Below are the code and all the weights of a small trained network. Each question names an input and a class and asks about switching units off, where a switched-off unit gives its printed mean instead of its output.

import numpy as np


def w(rows, s, z=0):
    codes = np.array(rows[::2]) - 128.0
    scale = np.full(codes.shape[1], s)
    scale[-1] = z or s
    return codes * scale


def norm(h):
    return h / np.sqrt((h * h).mean(-1, keepdims=True) + 1e-5)


def f(y):
    return np.maximum(y, 0)


def log_softmax(a):
    a = a - a.max(-1, keepdims=True)
    return a - np.log(np.exp(a).sum(-1, keepdims=True))


def net(x, mask):
    res = np.array(x, float).reshape(1, 7) / 4 @ E
    u = 0
    for l in range(2):
        y = f(norm(res) @ A[l][:, :-1].T + A[l][:, -1])
        res = res + np.where(mask[u : u + 12], y, B[l][:, -1]) @ B[l][:, :-1]
        u += 12
    return log_softmax(norm(res)[-1] @ U[:, :-1].T + U[:, -1])


A, B = {}, {}
E = w([
[172,114,104],'x0',
[127,121,133],'x1',
[115,125,138],'x2',
[57,205,3],'x3',
[148,128,124],'x4',
[118,228,8],'x5',
[129,28,248],'x6',
],0.0048)
A[0] = w([
[54,148,176,161],'L0N1',
[156,43,212,171],'L0N2',
[193,168,106,87],'L0N3',
[152,124,112,58],'L0N4',
[114,177,202,76],'L0N5',
[160,121,209,105],'L0N6',
[184,85,214,157],'L0N7',
[180,155,147,189],'L0N8',
[254,55,184,3],'L0N9',
[195,92,80,12],'L0N10',
[135,238,114,179],'L0N11',
[74,141,99,184],'L0N12',
],0.0076,0.0033)
B[0] = w([
[151,121,69,175],'L0N1',
[5,141,89,253],'L0N2',
[187,65,142,160],'L0N3',
[164,145,145,130],'L0N4',
[117,112,140,148],'L0N5',
[73,56,7,190],'L0N6',
[1,128,79,233],'L0N7',
[82,79,95,175],'L0N8',
[94,104,130,207],'L0N9',
[161,151,150,142],'L0N10',
[171,29,83,206],'L0N11',
[196,76,12,180],'L0N12',
],0.0046,0.0059)
A[1] = w([
[30,101,40,49],'L1N1',
[66,168,120,8],'L1N2',
[28,156,108,19],'L1N3',
[112,209,79,33],'L1N4',
[209,79,105,201],'L1N5',
[172,36,67,76],'L1N6',
[107,111,236,199],'L1N7',
[111,255,94,125],'L1N8',
[141,126,242,87],'L1N9',
[95,169,145,117],'L1N10',
[74,145,129,68],'L1N11',
[31,134,51,80],'L1N12',
],0.0089,0.0018)
B[1] = w([
[191,180,236,254],'L1N1',
[170,116,171,145],'L1N2',
[206,178,173,181],'L1N3',
[98,24,142,150],'L1N4',
[150,224,242,173],'L1N5',
[141,170,182,200],'L1N6',
[8,138,47,151],'L1N7',
[88,2,77,149],'L1N8',
[99,85,16,132],'L1N9',
[181,117,118,132],'L1N10',
[148,194,156,152],'L1N11',
[191,149,160,234],'L1N12',
],0.0054,0.0087)
U = w([
[71,128,246,71],'0',
[183,158,134,76],'1',
[9,66,50,253],'2',
],0.011,0.0044)

Each question gives the input, the list of numbers given to net, and the class t.
The units are the neurons (one row each of A and B). Each row of codes is followed by its name. A weight is (code - 128) times the scale printed after its matrix; where a second scale follows, it is the last column's (A, B and U).
mask holds one flag per neuron, layer by layer. A switched-off neuron (its flag False) gives its mean, the last column of its row in B, instead of its output. The means were averaged over made-up inputs and are rounded, as every weight is.
A unit's drop is (log p(t) with every unit on - log p(t) with that unit switched off) / (log p(t) with every unit on - log p(t) with every unit switched off).
The circuit of an input: a set's keep is (log p(t) with only the set's units on - log p(t) with every unit switched off) / (log p(t) with every unit on - log p(t) with every unit switched off). Starting from the 12 units with the biggest drops (on a tie, the unit counted first), units are removed one at a time, each time the one whose removal leaves the highest keep (on an exact tie, the one counted first), for as long as the keep stays at least 0.8.
circuit, biggest first: the units of the circuit, biggest drop first
top k neurons: the k neurons with the biggest drops, biggest first
k most important neurons of layer l: the k neurons of layer l with the biggest drops, biggest first
drop of u: that unit's drop, to one decimal
input [3,-8,-6,8,-5,-7,-8], class 1: circuit, biggest first -> L0N2; L0N7
input [-1,3,7,0,-6,-6,3], class 2: 2 most important neurons of layer 1 -> L1N7; L1N5
input [1,2,1,7,7,8,6], class 1: circuit, biggest first -> L0N2; L0N7
input [-8,-4,-5,6,4,5,4], class 1: most important neuron of layer 1 -> L1N1
input [3,-2,8,-1,-3,-3,4], class 2: top 2 neurons -> L1N5; L1N7
input [6,-1,-7,8,2,-2,-2], class 1: 3 most important neurons of layer 1 -> L1N5; L1N7; L1N6
input [-7,5,3,-4,3,-2,2], class 2: top 3 neurons -> L1N7; L1N5; L1N6
input [-6,-1,-3,-4,-4,-2,4], class 2: top 3 neurons -> L1N7; L1N5; L1N6
input [-6,-2,-4,-3,-1,-2,8], class 2: drop of L0N7 -> -0.1
input [-8,1,-8,-6,2,-7,2], class 2: drop of L1N7 -> 0.1
input [4,-3,1,-4,-8,-8,4], class 2: drop of L0N10 -> 0.0
